Below are the code and all the weights of a small trained network. Each question names an input and a target symbol and asks about switching units off, where a switched-off unit gives its printed mean instead of its output.

import numpy as np


def w(rows, s, z=0):
    codes = np.array(rows[::2]) - 128.0
    scale = np.full(codes.shape[1], s)
    scale[-1] = z or s
    return codes * scale


def norm(h):
    return h / np.sqrt((h * h).mean(-1, keepdims=True) + 1e-5)


def f(y):
    return y / 2 * (1 + np.tanh(0.7978845608 * (y + 0.044715 * y**3)))


def softmax(a):
    e = np.exp(a - a.max(-1, keepdims=True))
    return e / e.sum(-1, keepdims=True)


def log_softmax(a):
    a = a - a.max(-1, keepdims=True)
    return a - np.log(np.exp(a).sum(-1, keepdims=True))


def net(x, mask):
    ids = ['βγδεηθλξπψ'.index(c) for c in x.split()]
    T = len(ids)
    res = E[ids] + P[:T]
    r = norm(res)
    for j in range(3):
        rows = slice(2 * j, 2 * j + 2)
        q, k, v = (r @ M[0][rows].T for M in (Q, K, V))
        z = softmax(np.where(np.tri(T) > 0, q @ k.T / 2**0.5, -1e9)) @ v
        o = O[0][rows]
        res = res + np.where(mask[j], z, o[:, -1]) @ o[:, :-1]
    y = f(norm(res) @ A[0][:, :-1].T + A[0][:, -1])
    res = res + np.where(mask[3:11], y, B[0][:, -1]) @ B[0][:, :-1]
    return log_softmax(norm(res)[-1] @ U[:, :-1].T + U[:, -1])


Q, K, V, O, A, B = {}, {}, {}, {}, {}, {}
E = w([
[159,37,87,104,111],'β',
[147,84,104,188,69],'γ',
[162,112,148,133,184],'δ',
[141,183,138,209,166],'ε',
[56,120,128,93,120],'η',
[73,96,57,167,123],'θ',
[111,143,82,93,176],'λ',
[62,106,129,164,47],'ξ',
[138,91,210,196,60],'π',
[6,196,112,117,146],'ψ',
],0.022)
P = w([
[205,222,119,37,85],'0',
[71,94,36,138,157],'1',
[113,76,119,186,146],'2',
[66,28,161,235,87],'3',
[184,254,83,101,110],'4',
[184,158,170,179,29],'5',
],0.0043)
Q[0] = w([
[185,184,94,124,89],'H1',
[111,129,117,176,155],'H1',
[1,163,251,52,142],'H2',
[212,41,182,123,65],'H2',
[47,47,134,199,194],'H3',
[114,138,191,81,146],'H3',
],0.0098)
K[0] = w([
[80,58,127,140,167],'H1',
[141,147,82,98,99],'H1',
[4,167,192,192,94],'H2',
[181,95,134,198,128],'H2',
[192,193,192,53,53],'H3',
[141,93,128,119,117],'H3',
],0.011)
V[0] = w([
[197,96,124,177,35],'H1',
[155,172,250,82,97],'H1',
[149,91,202,236,162],'H2',
[137,59,130,91,142],'H2',
[201,84,124,112,197],'H3',
[87,37,161,52,120],'H3',
],0.015)
O[0] = w([
[208,156,71,120,60,40],'H1',
[175,189,234,113,106,2],'H1',
[102,227,91,54,142,166],'H2',
[186,130,128,124,140,161],'H2',
[177,174,105,56,202,176],'H3',
[86,141,152,1,88,26],'H3',
],0.011,0.0066)
A[0] = w([
[230,140,106,120,82,141],'N1',
[190,36,133,164,181,232],'N2',
[77,149,110,109,129,179],'N3',
[122,173,153,88,194,133],'N4',
[81,220,175,185,132,34],'N5',
[180,66,166,193,105,142],'N6',
[82,85,148,19,130,126],'N7',
[9,136,149,154,74,252],'N8',
],0.012,0.0022)
B[0] = w([
[137,197,166,92,175,161],'N1',
[233,151,247,57,192,255],'N2',
[74,167,136,91,157,163],'N3',
[1,170,73,185,92,216],'N4',
[232,105,248,155,105,172],'N5',
[150,115,183,112,19,183],'N6',
[180,77,214,29,93,160],'N7',
[89,234,83,90,117,251],'N8',
],0.0095,0.0062)
U = w([
[202,92,124,22,114,109],'β',
[215,136,32,141,53,30],'γ',
[119,207,152,65,238,227],'δ',
[176,171,156,254,159,194],'ε',
[80,93,222,70,80,93],'η',
[97,25,8,148,149,147],'θ',
[112,27,177,125,205,71],'λ',
[112,156,96,125,20,127],'ξ',
[165,219,177,112,40,4],'π',
[14,127,193,187,138,99],'ψ',
],0.0089,0.0027)

Each question gives the input, a string of symbols that net reads in full, and the target symbol t.
The units are the heads (2 rows each of Q, K, V and O) and the neurons (one row each of A and B). Each row of codes is followed by its name. A weight is (code - 128) times the scale printed after its matrix; where a second scale follows, it is the last column's (O, A, B and U).
mask holds one flag per unit, heads first, then neurons. A switched-off unit (its flag False) gives its mean, the last column of its rows in O or B, instead of its output. The means were averaged over made-up inputs and are rounded, as every weight is.
A unit's drop is (log p(t) with every unit on - log p(t) with that unit switched off) / (log p(t) with every unit on - log p(t) with every unit switched off).
The circuit of an input: a set's keep is (log p(t) with only the set's units on - log p(t) with every unit switched off) / (log p(t) with every unit on - log p(t) with every unit switched off). Starting from all 11 units, units are removed one at a time, each time the one whose removal leaves the highest keep (on an exact tie, the one counted first), for as long as the keep stays at least 0.8.
units of the circuit, in order: the units of the circuit, biggest drop first
most important unit: the unit with the biggest drop
top k neurons: the k neurons with the biggest drops, biggest first
which heads matter: for each layer, one digit per head in row order, 1 if its drop is at least 0.15 and else 0, layers parted by /
drop when u is switched off: that unit's drop, to one decimal
input δ δ γ, target δ: most important unit : H3
input ξ δ δ β π, target δ: which heads matter : 011
input θ θ θ β δ ε, target θ: which heads matter : 100
input λ δ θ, target λ: which heads matter : 010
input ε δ δ λ, target ε: which heads matter : 001
input θ ε θ δ, target θ: which heads matter : 110
input β θ η δ, target β: top 2 neurons : (N7 N8)
input δ δ ξ, target δ: which heads matter : 001
input ξ δ γ θ, target ξ: units of the circuit, in order : (H3 H1)
input θ ξ λ, target θ: which heads matter : 101
input ψ ε δ, target ψ: which heads matter : 111
input ψ δ δ ε δ β, target δ: which heads matter : 010
input θ δ γ δ θ γ, target θ: top 2 neurons : (N2 N8)
input δ δ δ ψ ε β, target δ: most important unit : H2
input θ δ λ ξ η, target η: units of the circuit, in order : (H3 N7)
input δ λ θ, target δ: which heads matter : 001
input θ ψ ε η η, target ψ: which heads matter : 111
input λ θ δ ε δ π, target π: top 2 neurons : (N5 N2)
input θ θ δ, target θ: drop when N8 is switched off : 0.1
input γ δ ψ θ ε λ, target λ: drop when H2 is switched off : 0.6
input ξ δ γ, target γ: top neuron : (N4)
input λ δ η λ, target λ: drop when H1 is switched off : 0.2
